Below is a small trained network, with its code and all its weights. Each question gives an input and a target symbol and asks what happens when units are switched off, that is, made to give their printed mean instead of their output.

import numpy as np


def w(rows, s, z=0):
    codes = np.array(rows[::2]) - 128.0
    scale = np.full(codes.shape[1], s)
    scale[-1] = z or s
    return codes * scale


def norm(h):
    return h / np.sqrt((h * h).mean(-1, keepdims=True) + 1e-5)


def f(y):
    return np.maximum(y, 0)


def softmax(a):
    e = np.exp(a - a.max(-1, keepdims=True))
    return e / e.sum(-1, keepdims=True)


def log_softmax(a):
    a = a - a.max(-1, keepdims=True)
    return a - np.log(np.exp(a).sum(-1, keepdims=True))


def net(x, mask):
    ids = ['ΔΛΣΦΨΩεζξτ'.index(c) for c in x.split()]
    T = len(ids)
    res = E[ids] + P[:T]
    u = 0
    for l in range(3):
        r = norm(res)
        for j in range(2):
            rows = slice(3 * j, 3 * j + 3)
            q, k, v = (r @ M[l][rows].T for M in (Q, K, V))
            z = softmax(np.where(np.tri(T) > 0, q @ k.T / 3**0.5, -1e9)) @ v
            o = O[l][rows]
            res = res + np.where(mask[u + j], z, o[:, -1]) @ o[:, :-1]
        u += 2
        y = f(norm(res) @ A[l][:, :-1].T + A[l][:, -1])
        res = res + np.where(mask[u : u + 4], y, B[l][:, -1]) @ B[l][:, :-1]
        u += 4
    return log_softmax(norm(res)[-1] @ U[:, :-1].T + U[:, -1])


Q, K, V, O, A, B = {}, {}, {}, {}, {}, {}
E = w([
[102,165,122,42,139,146],'Δ',
[128,216,95,52,95,99],'Λ',
[151,127,175,158,192,96],'Σ',
[189,203,146,126,136,126],'Φ',
[175,181,92,145,133,36],'Ψ',
[177,215,86,29,245,73],'Ω',
[54,150,66,41,207,43],'ε',
[108,114,165,78,252,111],'ζ',
[115,67,131,117,94,61],'ξ',
[93,73,41,202,122,186],'τ',
],0.029)
P = w([
[219,160,142,70,222,5],'0',
[171,191,138,85,189,54],'1',
[152,190,140,115,167,74],'2',
[140,183,136,125,150,91],'3',
[131,171,132,137,138,100],'4',
[126,162,133,146,125,116],'5',
[121,154,140,151,113,127],'6',
[113,147,141,155,98,140],'7',
[97,148,139,158,93,151],'8',
[78,155,142,160,84,153],'9',
],0.011)
Q[0] = w([
[178,121,75,106,113,126],'0.h1',
[165,130,116,245,201,67],'0.h1',
[118,156,103,98,76,103],'0.h1',
[82,159,162,122,95,79],'0.h2',
[104,191,206,84,173,25],'0.h2',
[133,139,156,100,135,92],'0.h2',
],0.012)
K[0] = w([
[167,127,115,112,111,135],'0.h1',
[118,109,68,254,147,148],'0.h1',
[121,137,135,153,85,78],'0.h1',
[104,120,99,180,133,182],'0.h2',
[95,110,99,185,88,203],'0.h2',
[138,101,101,157,133,172],'0.h2',
],0.014)
V[0] = w([
[105,182,39,155,255,146],'0.h1',
[183,161,90,186,67,122],'0.h1',
[144,83,72,171,123,209],'0.h1',
[107,241,122,195,152,151],'0.h2',
[80,148,109,98,199,111],'0.h2',
[169,25,79,154,93,191],'0.h2',
],0.0078)
O[0] = w([
[212,116,143,228,136,170,143],'0.h1',
[97,140,84,148,138,39,119],'0.h1',
[69,145,59,210,98,169,3],'0.h1',
[202,11,160,104,33,117,100],'0.h2',
[112,121,94,104,131,88,165],'0.h2',
[79,201,142,255,71,139,50],'0.h2',
],0.0076,0.0063)
A[0] = w([
[199,118,70,158,98,132,145],'0.n1',
[173,81,86,254,119,105,3],'0.n2',
[133,130,71,151,210,129,70],'0.n3',
[142,100,57,190,177,110,143],'0.n4',
],0.013,0.004)
B[0] = w([
[118,188,193,41,56,67,238],'0.n1',
[81,191,254,194,75,247,253],'0.n2',
[47,97,184,161,155,16,243],'0.n3',
[73,163,193,41,112,85,250],'0.n4',
],0.0095,0.0024)
Q[1] = w([
[188,121,223,130,134,125],'1.h1',
[140,192,75,128,197,182],'1.h1',
[34,2,179,131,111,86],'1.h1',
[176,105,103,125,124,116],'1.h2',
[131,139,175,69,150,105],'1.h2',
[96,126,125,107,126,158],'1.h2',
],0.021)
K[1] = w([
[170,90,210,182,73,244],'1.h1',
[213,61,124,83,122,46],'1.h1',
[62,247,131,190,131,128],'1.h1',
[139,88,73,126,150,115],'1.h2',
[63,115,144,163,70,154],'1.h2',
[111,141,91,186,113,146],'1.h2',
],0.015)
V[1] = w([
[110,110,146,81,115,157],'1.h1',
[160,156,120,71,115,118],'1.h1',
[91,155,72,91,103,98],'1.h1',
[104,39,103,123,74,148],'1.h2',
[106,135,254,119,71,110],'1.h2',
[56,66,139,166,85,128],'1.h2',
],0.011)
O[1] = w([
[95,109,103,116,101,202,137],'1.h1',
[163,154,167,82,67,180,217],'1.h1',
[124,152,159,15,93,146,129],'1.h1',
[36,255,106,133,179,94,73],'1.h2',
[146,199,165,140,124,210,254],'1.h2',
[95,169,217,118,153,79,76],'1.h2',
],0.0085,0.0068)
A[1] = w([
[125,145,132,113,166,98,165],'1.n1',
[140,179,135,149,137,136,153],'1.n2',
[191,84,192,214,144,119,2],'1.n3',
[146,94,186,216,109,249,126],'1.n4',
],0.015,0.0073)
B[1] = w([
[125,105,177,130,97,145,254],'1.n1',
[160,120,132,105,73,135,192],'1.n2',
[72,158,4,218,143,95,181],'1.n3',
[181,163,183,173,41,123,211],'1.n4',
],0.017,0.0063)
Q[2] = w([
[32,90,103,129,23,112],'2.h1',
[105,83,142,143,105,250],'2.h1',
[150,140,118,69,98,118],'2.h1',
[154,145,177,195,99,91],'2.h2',
[42,77,128,125,175,111],'2.h2',
[204,140,55,172,207,231],'2.h2',
],0.022)
K[2] = w([
[44,121,89,128,34,84],'2.h1',
[50,102,145,166,109,240],'2.h1',
[120,178,144,82,59,131],'2.h1',
[164,131,214,195,81,95],'2.h2',
[32,113,132,142,140,103],'2.h2',
[194,7,61,110,125,105],'2.h2',
],0.02)
V[2] = w([
[147,137,193,41,116,124],'2.h1',
[79,120,69,80,247,83],'2.h1',
[67,234,202,168,107,172],'2.h1',
[110,255,219,140,169,191],'2.h2',
[164,221,93,141,77,88],'2.h2',
[78,233,52,92,202,95],'2.h2',
],0.0097)
O[2] = w([
[131,155,61,245,193,126,246],'2.h1',
[158,117,144,193,28,179,73],'2.h1',
[129,67,120,94,107,74,108],'2.h1',
[234,84,141,124,154,176,164],'2.h2',
[191,144,85,171,56,119,159],'2.h2',
[176,160,53,97,189,97,80],'2.h2',
],0.011)
A[2] = w([
[163,113,147,109,157,134,162],'2.n1',
[66,248,204,128,97,161,168],'2.n2',
[169,219,124,114,64,201,101],'2.n3',
[108,70,162,104,86,114,1],'2.n4',
],0.016,0.0091)
B[2] = w([
[56,128,130,132,60,214,192],'2.n1',
[50,238,216,192,30,193,246],'2.n2',
[12,55,122,241,84,82,213],'2.n3',
[68,28,110,7,155,17,132],'2.n4',
],0.011)
U = w([
[119,119,95,221,216,76,109],'Δ',
[79,138,88,82,182,89,255],'Λ',
[129,68,190,157,219,141,125],'Σ',
[109,60,163,75,122,83,131],'Φ',
[103,104,57,94,121,200,204],'Ψ',
[200,183,91,102,168,167,202],'Ω',
[215,86,144,165,72,183,36],'ε',
[75,129,7,97,66,96,30],'ζ',
[193,149,134,84,83,49,169],'ξ',
[69,203,187,111,107,113,74],'τ',
],0.015,0.0044)

Each question gives the input, a string of symbols that net reads in full, and the target symbol t.
The units are the heads (3 rows each of Q, K, V and O) and the neurons (one row each of A and B). Each row of codes is followed by its name. A weight is (code - 128) times the scale printed after its matrix; where a second scale follows, it is the last column's (O, A, B and U).
mask holds one flag per unit, layer by layer, with each layer's heads first. A switched-off unit (its flag False) gives its mean, the last column of its rows in O or B, instead of its output. The means were averaged over made-up inputs and are rounded, as every weight is.
A unit's drop is (log p(t) with every unit on - log p(t) with that unit switched off) / (log p(t) with every unit on - log p(t) with every unit switched off).
The circuit of an input: a set's keep is (log p(t) with only the set's units on - log p(t) with every unit switched off) / (log p(t) with every unit on - log p(t) with every unit switched off). Starting from the 12 units with the biggest drops (on a tie, the unit counted first), units are removed one at a time, each time the one whose removal leaves the highest keep (on an exact tie, the one counted first), for as long as the keep stays at least 0.8.
units of the circuit, in order: the units of the circuit, biggest drop first
top k neurons: the k neurons with the biggest drops, biggest first
k most important neurons of layer l: the k neurons of layer l with the biggest drops, biggest first
heads that matter: for each layer, one digit per head in row order, 1 if its drop is at least 0.15 and else 0, layers parted by /
input ξ ξ ε Σ ξ, target Λ: heads that matter : 01 / 11 / 01
input Σ ξ Φ Φ Ω ξ ξ Φ Λ, target ζ: units of the circuit, in order : (2.h2 2.n3 2.h1 2.n2)
input Δ Φ Σ Ψ, target ξ: units of the circuit, in order : (2.n2 0.h2)
input ζ ξ Φ Σ ξ, target ε: units of the circuit, in order : (2.h2)
input Λ ξ Φ Ψ ξ Φ ξ Ω Ψ ξ, target Ω: heads that matter : 01 / 01 / 01
input ξ Σ Φ Σ, target ε: units of the circuit, in order : (0.h2 1.h2)
input ξ Ψ ζ Ψ Φ Σ Φ, target Δ: units of the circuit, in order : (0.h2 1.h1 1.n3 0.h1)
input ζ ξ Λ ξ ξ Σ, target Δ: heads that matter : 01 / 00 / 00
input Δ Ψ ξ ζ Ψ Ψ Ω Δ ξ, target Σ: top 3 neurons : (1.n4 0.n2 2.n2)
input Φ Σ Λ Σ ξ Σ Σ Λ ξ, target Δ: heads that matter : 01 / 01 / 00
input Ψ ξ Λ ξ, target ζ: 2 most important neurons of layer 1 : (1.n4 1.n3)
input ξ ξ Λ Σ τ, target τ: top 2 neurons : (0.n2 0.n4)
input ξ ξ ε ζ Ψ ξ, target Λ: top 3 neurons : (1.n4 2.n2 2.n3)
input Φ Σ ζ, target Σ: units of the circuit, in order : (2.h2)
input Φ Φ Δ, target Ψ: heads that matter : 01 / 00 / 00
input Σ Φ ξ ξ Δ Ψ ξ, target Ψ: 3 most important neurons of layer 2 : (2.n1 2.n2 2.n3)
input ξ ε ξ Φ τ Σ ξ ξ ξ ξ, target Φ: top 3 neurons : (0.n2 0.n4 0.n1)
input ξ ξ Φ ξ, target ε: top 3 neurons : (1.n3 2.n2 2.n3)
input Φ Ψ Ω, target Ω: heads that matter : 01 / 00 / 11
input ξ ξ ξ ξ ξ ζ Δ ξ, target Σ: heads that matter : 01 / 00 / 01
input ξ Δ ξ, target Ψ: 3 most important neurons of layer 2 : (2.n2 2.n1 2.n3)
input ξ Δ τ Σ Δ ε ξ ξ, target ξ: 2 most important neurons of layer 0 : (0.n4 0.n2)
input Φ Ψ Ψ ξ ξ Σ, target Δ: 2 most important neurons of layer 0 : (0.n3 0.n2)
input τ Λ ξ Φ ξ ζ Ψ ζ ξ ξ, target Φ: 2 most important neurons of layer 2 : (2.n4 2.n2)
input ξ Σ ξ ξ Λ Φ ξ, target ζ: top 3 neurons : (2.n2 0.n3 1.n4)
input ξ ξ Φ, target ε: 2 most important neurons of layer 2 : (2.n2 2.n3)
input ζ Φ ξ Λ ζ Δ, target Ψ: top 2 neurons : (2.n2 1.n4)
input Λ Σ ξ Ω ξ, target Ω: heads that matter : 00 / 00 / 11
input ξ ξ Σ Ψ ξ, target Δ: 2 most important neurons of layer 1 : (1.n3 1.n4)
input ξ Σ Ψ Σ ξ Δ Φ, target ε: 2 most important neurons of layer 2 : (2.n2 2.n1)
